[[-3.45  0.03  0.49  3.81]
 [ 3.59 -2.10  1.78 -5.05]
 [ 0.01 -0.68 -0.61  2.14]
 [ 1.22  0.33 -2.36 -2.12]]
->
[[ 3.59 -2.10  1.78]
 [ 0.01 -0.68 -0.61]]

[[ 6.41 -4.69  5.24]
 [-0.95  0.87 -2.11]
 [ 2.54  4.09 -0.23]]
->
[[-0.95  0.87 -2.11]
 [ 2.54  4.09 -0.23]]

[[ 0.96 -6.94  4.87  0.96 -3.34]
 [-0.53 -6.60  5.82 -0.53 -3.26]
 [-0.42 -1.27 -0.16 -0.42 -4.47]]
->
[[-0.53 -6.60  5.82]
 [-0.42 -1.27 -0.16]]

[[ 3.71 -2.49 -2.85]
 [ 1.43  0.82  3.70]
 [-5.58 -3.16  2.22]
 [ 0.76 -0.17 -3.83]
 [-1.09  3.78 -0.10]]
->
[[ 1.43  0.82  3.70]
 [-5.58 -3.16  2.22]]

[[ 5.60  2.60 -1.10]
 [ 6.63  1.44 -1.22]
 [ 4.73  1.16 -0.93]
 [ 6.92 -0.64 -1.82]
 [ 6.17  1.13 -2.76]]
->
[[ 6.63  1.44 -1.22]
 [ 4.73  1.16 -0.93]]

[[-1.35  1.69  3.13 -0.75]
 [ 1.78  1.24 -1.92  0.68]
 [-0.98  1.89  5.30 -0.36]
 [ 1.14  0.95  1.80 -0.22]]
->
[[ 1.78  1.24 -1.92]
 [-0.98  1.89  5.30]]

[[ 1.18  1.15 -2.00 -1.75]
 [ 1.49 -6.04  1.27 -0.75]
 [ 0.76 -2.27  3.30 -0.09]
 [-0.77  2.45  3.27  2.76]
 [-0.80  2.46  1.29  2.06]]
->
[[ 1.49 -6.04  1.27]
 [ 0.76 -2.27  3.30]]

[[ 2.27 -3.27  3.91]
 [ 3.39  6.92  1.78]
 [ 6.90  4.13  1.68]
 [ 4.60 -2.04  1.50]]
->
[[3.39 6.92 1.78]
 [6.90 4.13 1.68]]
---
[[ 0.94  0.57  1.36 -0.28  1.52 -1.65]
 [ 0.69 -2.44  0.52  0.88 -0.95 -0.19]
 [-1.26 -0.69  0.44  1.80 -0.49 -1.67]
 [-1.74 -2.34 -0.43  1.52  1.05 -0.09]
 [ 3.79 -2.89 -0.77 -1.35  2.29 -0.01]
 [-1.18 -0.01  0.97  1.78 -1.08 -2.30]
 [ 1.43  1.42  2.52 -0.82  0.74 -1.91]
 [ 1.65 -2.19 -0.02  0.23  0.04  0.03]
 [-1.50 -1.60  0.03  1.58  0.39 -0.84]
 [ 0.95 -5.45  2.60  0.08 -1.66 -1.82]]
->
[[ 0.69 -2.44  0.52  0.88 -0.95 -0.19]
 [-1.74 -2.34 -0.43  1.52  1.05 -0.09]
 [-1.18 -0.01  0.97  1.78 -1.08 -2.30]
 [ 1.65 -2.19 -0.02  0.23  0.04  0.03]
 [ 0.95 -5.45  2.60  0.08 -1.66 -1.82]]

[[-2.53 -2.10 -2.07 -2.41]
 [ 2.52 -2.19 -3.15  2.57]
 [-1.94 -1.41 -1.58 -1.73]
 [-1.70 -1.77 -1.76 -1.63]
 [-2.26 -5.08 -5.57 -2.12]
 [-0.81 -1.41 -0.94 -1.07]
 [-2.35 -0.86 -0.46 -2.35]
 [-0.73 -0.19  0.25 -0.89]
 [-2.45  0.88  1.49 -2.42]
 [-3.30 -1.74 -1.62 -3.11]]
->
[[ 2.52 -2.19 -3.15  2.57]
 [-1.70 -1.77 -1.76 -1.63]
 [-0.81 -1.41 -0.94 -1.07]
 [-0.73 -0.19  0.25 -0.89]
 [-3.30 -1.74 -1.62 -3.11]]

[[-2.00  5.73 -0.72 -3.68]
 [ 3.21 -4.78  0.92 -1.13]
 [ 3.81  4.81  0.26  2.48]]
->
[[ 3.21 -4.78  0.92 -1.13]]

[[-0.02  5.07 -0.61 -0.16  0.10 -0.91  0.31  1.03  2.07]
 [ 1.31 -3.92  2.67  0.15 -0.32 -0.67  0.98 -0.18 -2.19]
 [-0.22  0.32  0.78 -0.50  1.36  2.21 -3.29  1.21 -1.78]
 [ 1.83  0.03  0.66  0.09 -0.47 -1.33 -1.68  1.91  0.73]]
->
[[ 1.31 -3.92  2.67  0.15 -0.32 -0.67  0.98 -0.18 -2.19]
 [ 1.83  0.03  0.66  0.09 -0.47 -1.33 -1.68  1.91  0.73]]

[[-1.73 -4.47 -3.32  1.22  3.47  4.52  3.42  3.05 -1.41  0.80 -3.92  0.09
  -2.37  2.82 -1.28  3.11]
 [-1.70 -4.89 -1.87 -0.64  3.67  3.12  1.54  1.14  0.50 -0.66 -1.47 -0.54
  -2.48  0.69  2.32  1.05]
 [-5.11  0.90  1.64  2.65 -0.23 -2.60 -0.17 -0.32 -3.77  1.57 -3.14  1.60
  -0.63  1.49  2.27  0.11]]
->
[[-1.70 -4.89 -1.87 -0.64  3.67  3.12  1.54  1.14  0.50 -0.66 -1.47 -0.54
  -2.48  0.69  2.32  1.05]]

[[ 5.83  2.88  0.36 -1.68  3.19 -3.50  2.83  2.81 -1.16  0.36  2.29 -3.72
  -4.37]
 [ 5.69  2.81  0.32 -1.57  3.17 -3.28  2.81  2.74 -1.08  0.34  2.28 -3.73
  -4.14]
 [ 5.94  2.94  0.41 -1.80  3.20 -3.74  2.85  2.89 -1.23  0.40  2.30 -3.68
  -4.62]]
->
[[ 5.69  2.81  0.32 -1.57  3.17 -3.28  2.81  2.74 -1.08  0.34  2.28 -3.73
  -4.14]]
